Here is a tiny trained network, its code and every weight. The questions are about switching its units off for an input and a class, where a switched-off unit gives its printed mean instead of its output.

import numpy as np


def w(rows, s, z=0):
    codes = np.array(rows[::2]) - 128.0
    scale = np.full(codes.shape[1], s)
    scale[-1] = z or s
    return codes * scale


def f(y):
    return np.maximum(y, 0)


def log_softmax(a):
    a = a - a.max(-1, keepdims=True)
    return a - np.log(np.exp(a).sum(-1, keepdims=True))


def net(x, mask):
    res = np.array(x, float).reshape(1, 7) / 4 @ E
    y = f(res @ A[0][:, :-1].T + A[0][:, -1])
    res = res + np.where(mask, y, B[0][:, -1]) @ B[0][:, :-1]
    return log_softmax(res[-1] @ U[:, :-1].T + U[:, -1])


A, B = {}, {}
E = w([
[57,184,158,129,167,250],'x0',
[145,62,28,53,105,204],'x1',
[136,129,133,125,130,129],'x2',
[130,128,129,129,129,128],'x3',
[126,128,127,128,128,128],'x4',
[148,65,178,201,61,186],'x5',
[173,225,60,145,46,141],'x6',
],0.012)
A[0] = w([
[120,182,102,79,215,89,3],'N0',
[101,53,164,87,137,95,52],'N1',
[102,192,201,183,131,54,135],'N2',
[137,194,105,122,64,158,139],'N3',
[142,91,177,181,78,136,91],'N4',
[138,103,133,136,157,123,18],'N5',
[149,151,165,112,164,192,74],'N6',
[136,71,68,36,111,175,137],'N7',
[134,141,161,174,133,115,104],'N8',
[145,164,80,44,200,82,77],'N9',
[101,81,171,107,150,117,61],'N10',
[88,186,146,125,173,249,54],'N11',
[144,87,134,223,105,147,18],'N12',
[132,81,103,83,84,170,114],'N13',
[162,84,125,123,94,87,33],'N14',
[173,218,76,172,44,126,83],'N15',
[181,74,94,145,107,44,137],'N16',
[102,81,142,132,209,140,47],'N17',
[145,117,152,160,73,153,92],'N18',
[143,72,159,159,84,174,87],'N19',
[170,104,118,111,130,66,39],'N20',
[118,175,133,60,153,95,51],'N21',
[111,39,166,121,192,123,58],'N22',
],0.016,0.0026)
B[0] = w([
[130,97,61,182,146,87,209],'N0',
[127,91,113,68,94,193,183],'N1',
[203,255,178,148,204,221,238],'N2',
[118,102,89,24,118,137,200],'N3',
[112,165,69,165,130,83,189],'N4',
[124,126,115,97,115,144,143],'N5',
[65,121,156,109,88,122,181],'N6',
[185,247,188,180,235,213,227],'N7',
[149,175,133,154,130,197,172],'N8',
[126,101,70,203,137,90,221],'N9',
[177,71,95,63,110,150,175],'N10',
[36,91,237,138,73,70,252],'N11',
[127,83,68,193,137,111,183],'N12',
[188,181,176,203,174,175,188],'N13',
[79,138,200,137,124,32,173],'N14',
[147,69,86,7,100,163,234],'N15',
[16,136,242,95,83,145,213],'N16',
[164,119,128,56,121,114,190],'N17',
[139,96,65,166,132,99,174],'N18',
[109,110,28,213,107,78,188],'N19',
[88,123,197,143,78,100,180],'N20',
[143,120,65,195,117,60,184],'N21',
[172,101,71,43,108,134,204],'N22',
],0.0098,0.021)
U = w([
[189,191,150,141,174,172,254],'0',
[34,103,198,101,127,72,193],'1',
[168,83,67,3,135,135,51],'2',
[133,99,34,198,148,61,2],'3',
],0.014,0.0028)

Each question gives the input, the list of numbers given to net, and the class t.
The units are the neurons (one row each of A and B). Each row of codes is followed by its name. A weight is (code - 128) times the scale printed after its matrix; where a second scale follows, it is the last column's (A, B and U).
mask holds one flag per neuron, in row order. A switched-off neuron (its flag False) gives its mean, the last column of its row in B, instead of its output. The means were averaged over made-up inputs and are rounded, as every weight is.
A unit's drop is (log p(t) with every unit on - log p(t) with that unit switched off) / (log p(t) with every unit on - log p(t) with every unit switched off).
The circuit of an input: a set's keep is (log p(t) with only the set's units on - log p(t) with every unit switched off) / (log p(t) with every unit on - log p(t) with every unit switched off). Starting from the 12 units with the biggest drops (on a tie, the unit counted first), units are removed one at a time, each time the one whose removal leaves the highest keep (on an exact tie, the one counted first), for as long as the keep stays at least 0.8.
circuit, biggest first: the units of the circuit, biggest drop first
top k neurons: the k neurons with the biggest drops, biggest first
drop when u is switched off: that unit's drop, to one decimal
input [-2,2,8,2,-8,-5,4], class 3: circuit, biggest first => [N9]
input [5,-3,2,4,1,-4,0], class 1: top 2 neurons => [N11 N7]
input [8,7,-4,5,5,7,0], class 1: top 3 neurons => [N11 N2 N6]
input [-8,3,5,-3,6,-1,-7], class 1: top 3 neurons => [N16 N14 N20]
input [-4,1,0,-7,2,4,-5], class 2: top 3 neurons => [N11 N22 N1]
input [3,-7,-1,6,-1,8,0], class 3: top 4 neurons => [N19 N12 N7 N4]
input [-1,5,-4,-7,2,6,-4], class 3: top 4 neurons => [N19 N2 N12 N4]
input [-1,6,1,6,8,-6,-2], class 0: top 2 neurons => [N7 N19]
input [0,3,1,1,-1,-5,-4], class 3: top 2 neurons => [N15 N9]
input [4,-8,7,8,-1,-4,-7], class 0: top 2 neurons => [N2 N15]
input [1,3,-3,6,8,-8,7], class 3: top 4 neurons => [N9 N21 N0 N22]
input [2,-3,-4,-6,-5,6,7], class 2: drop when N22 is switched off => 0.0
input [8,1,5,8,-8,4,8], class 1: drop when N6 is switched off => 0.1
input [-4,6,4,-8,-8,-4,1], class 0: circuit, biggest first => [N7]
input [6,-2,-6,4,-7,7,2], class 3: drop when N12 is switched off => 0.5
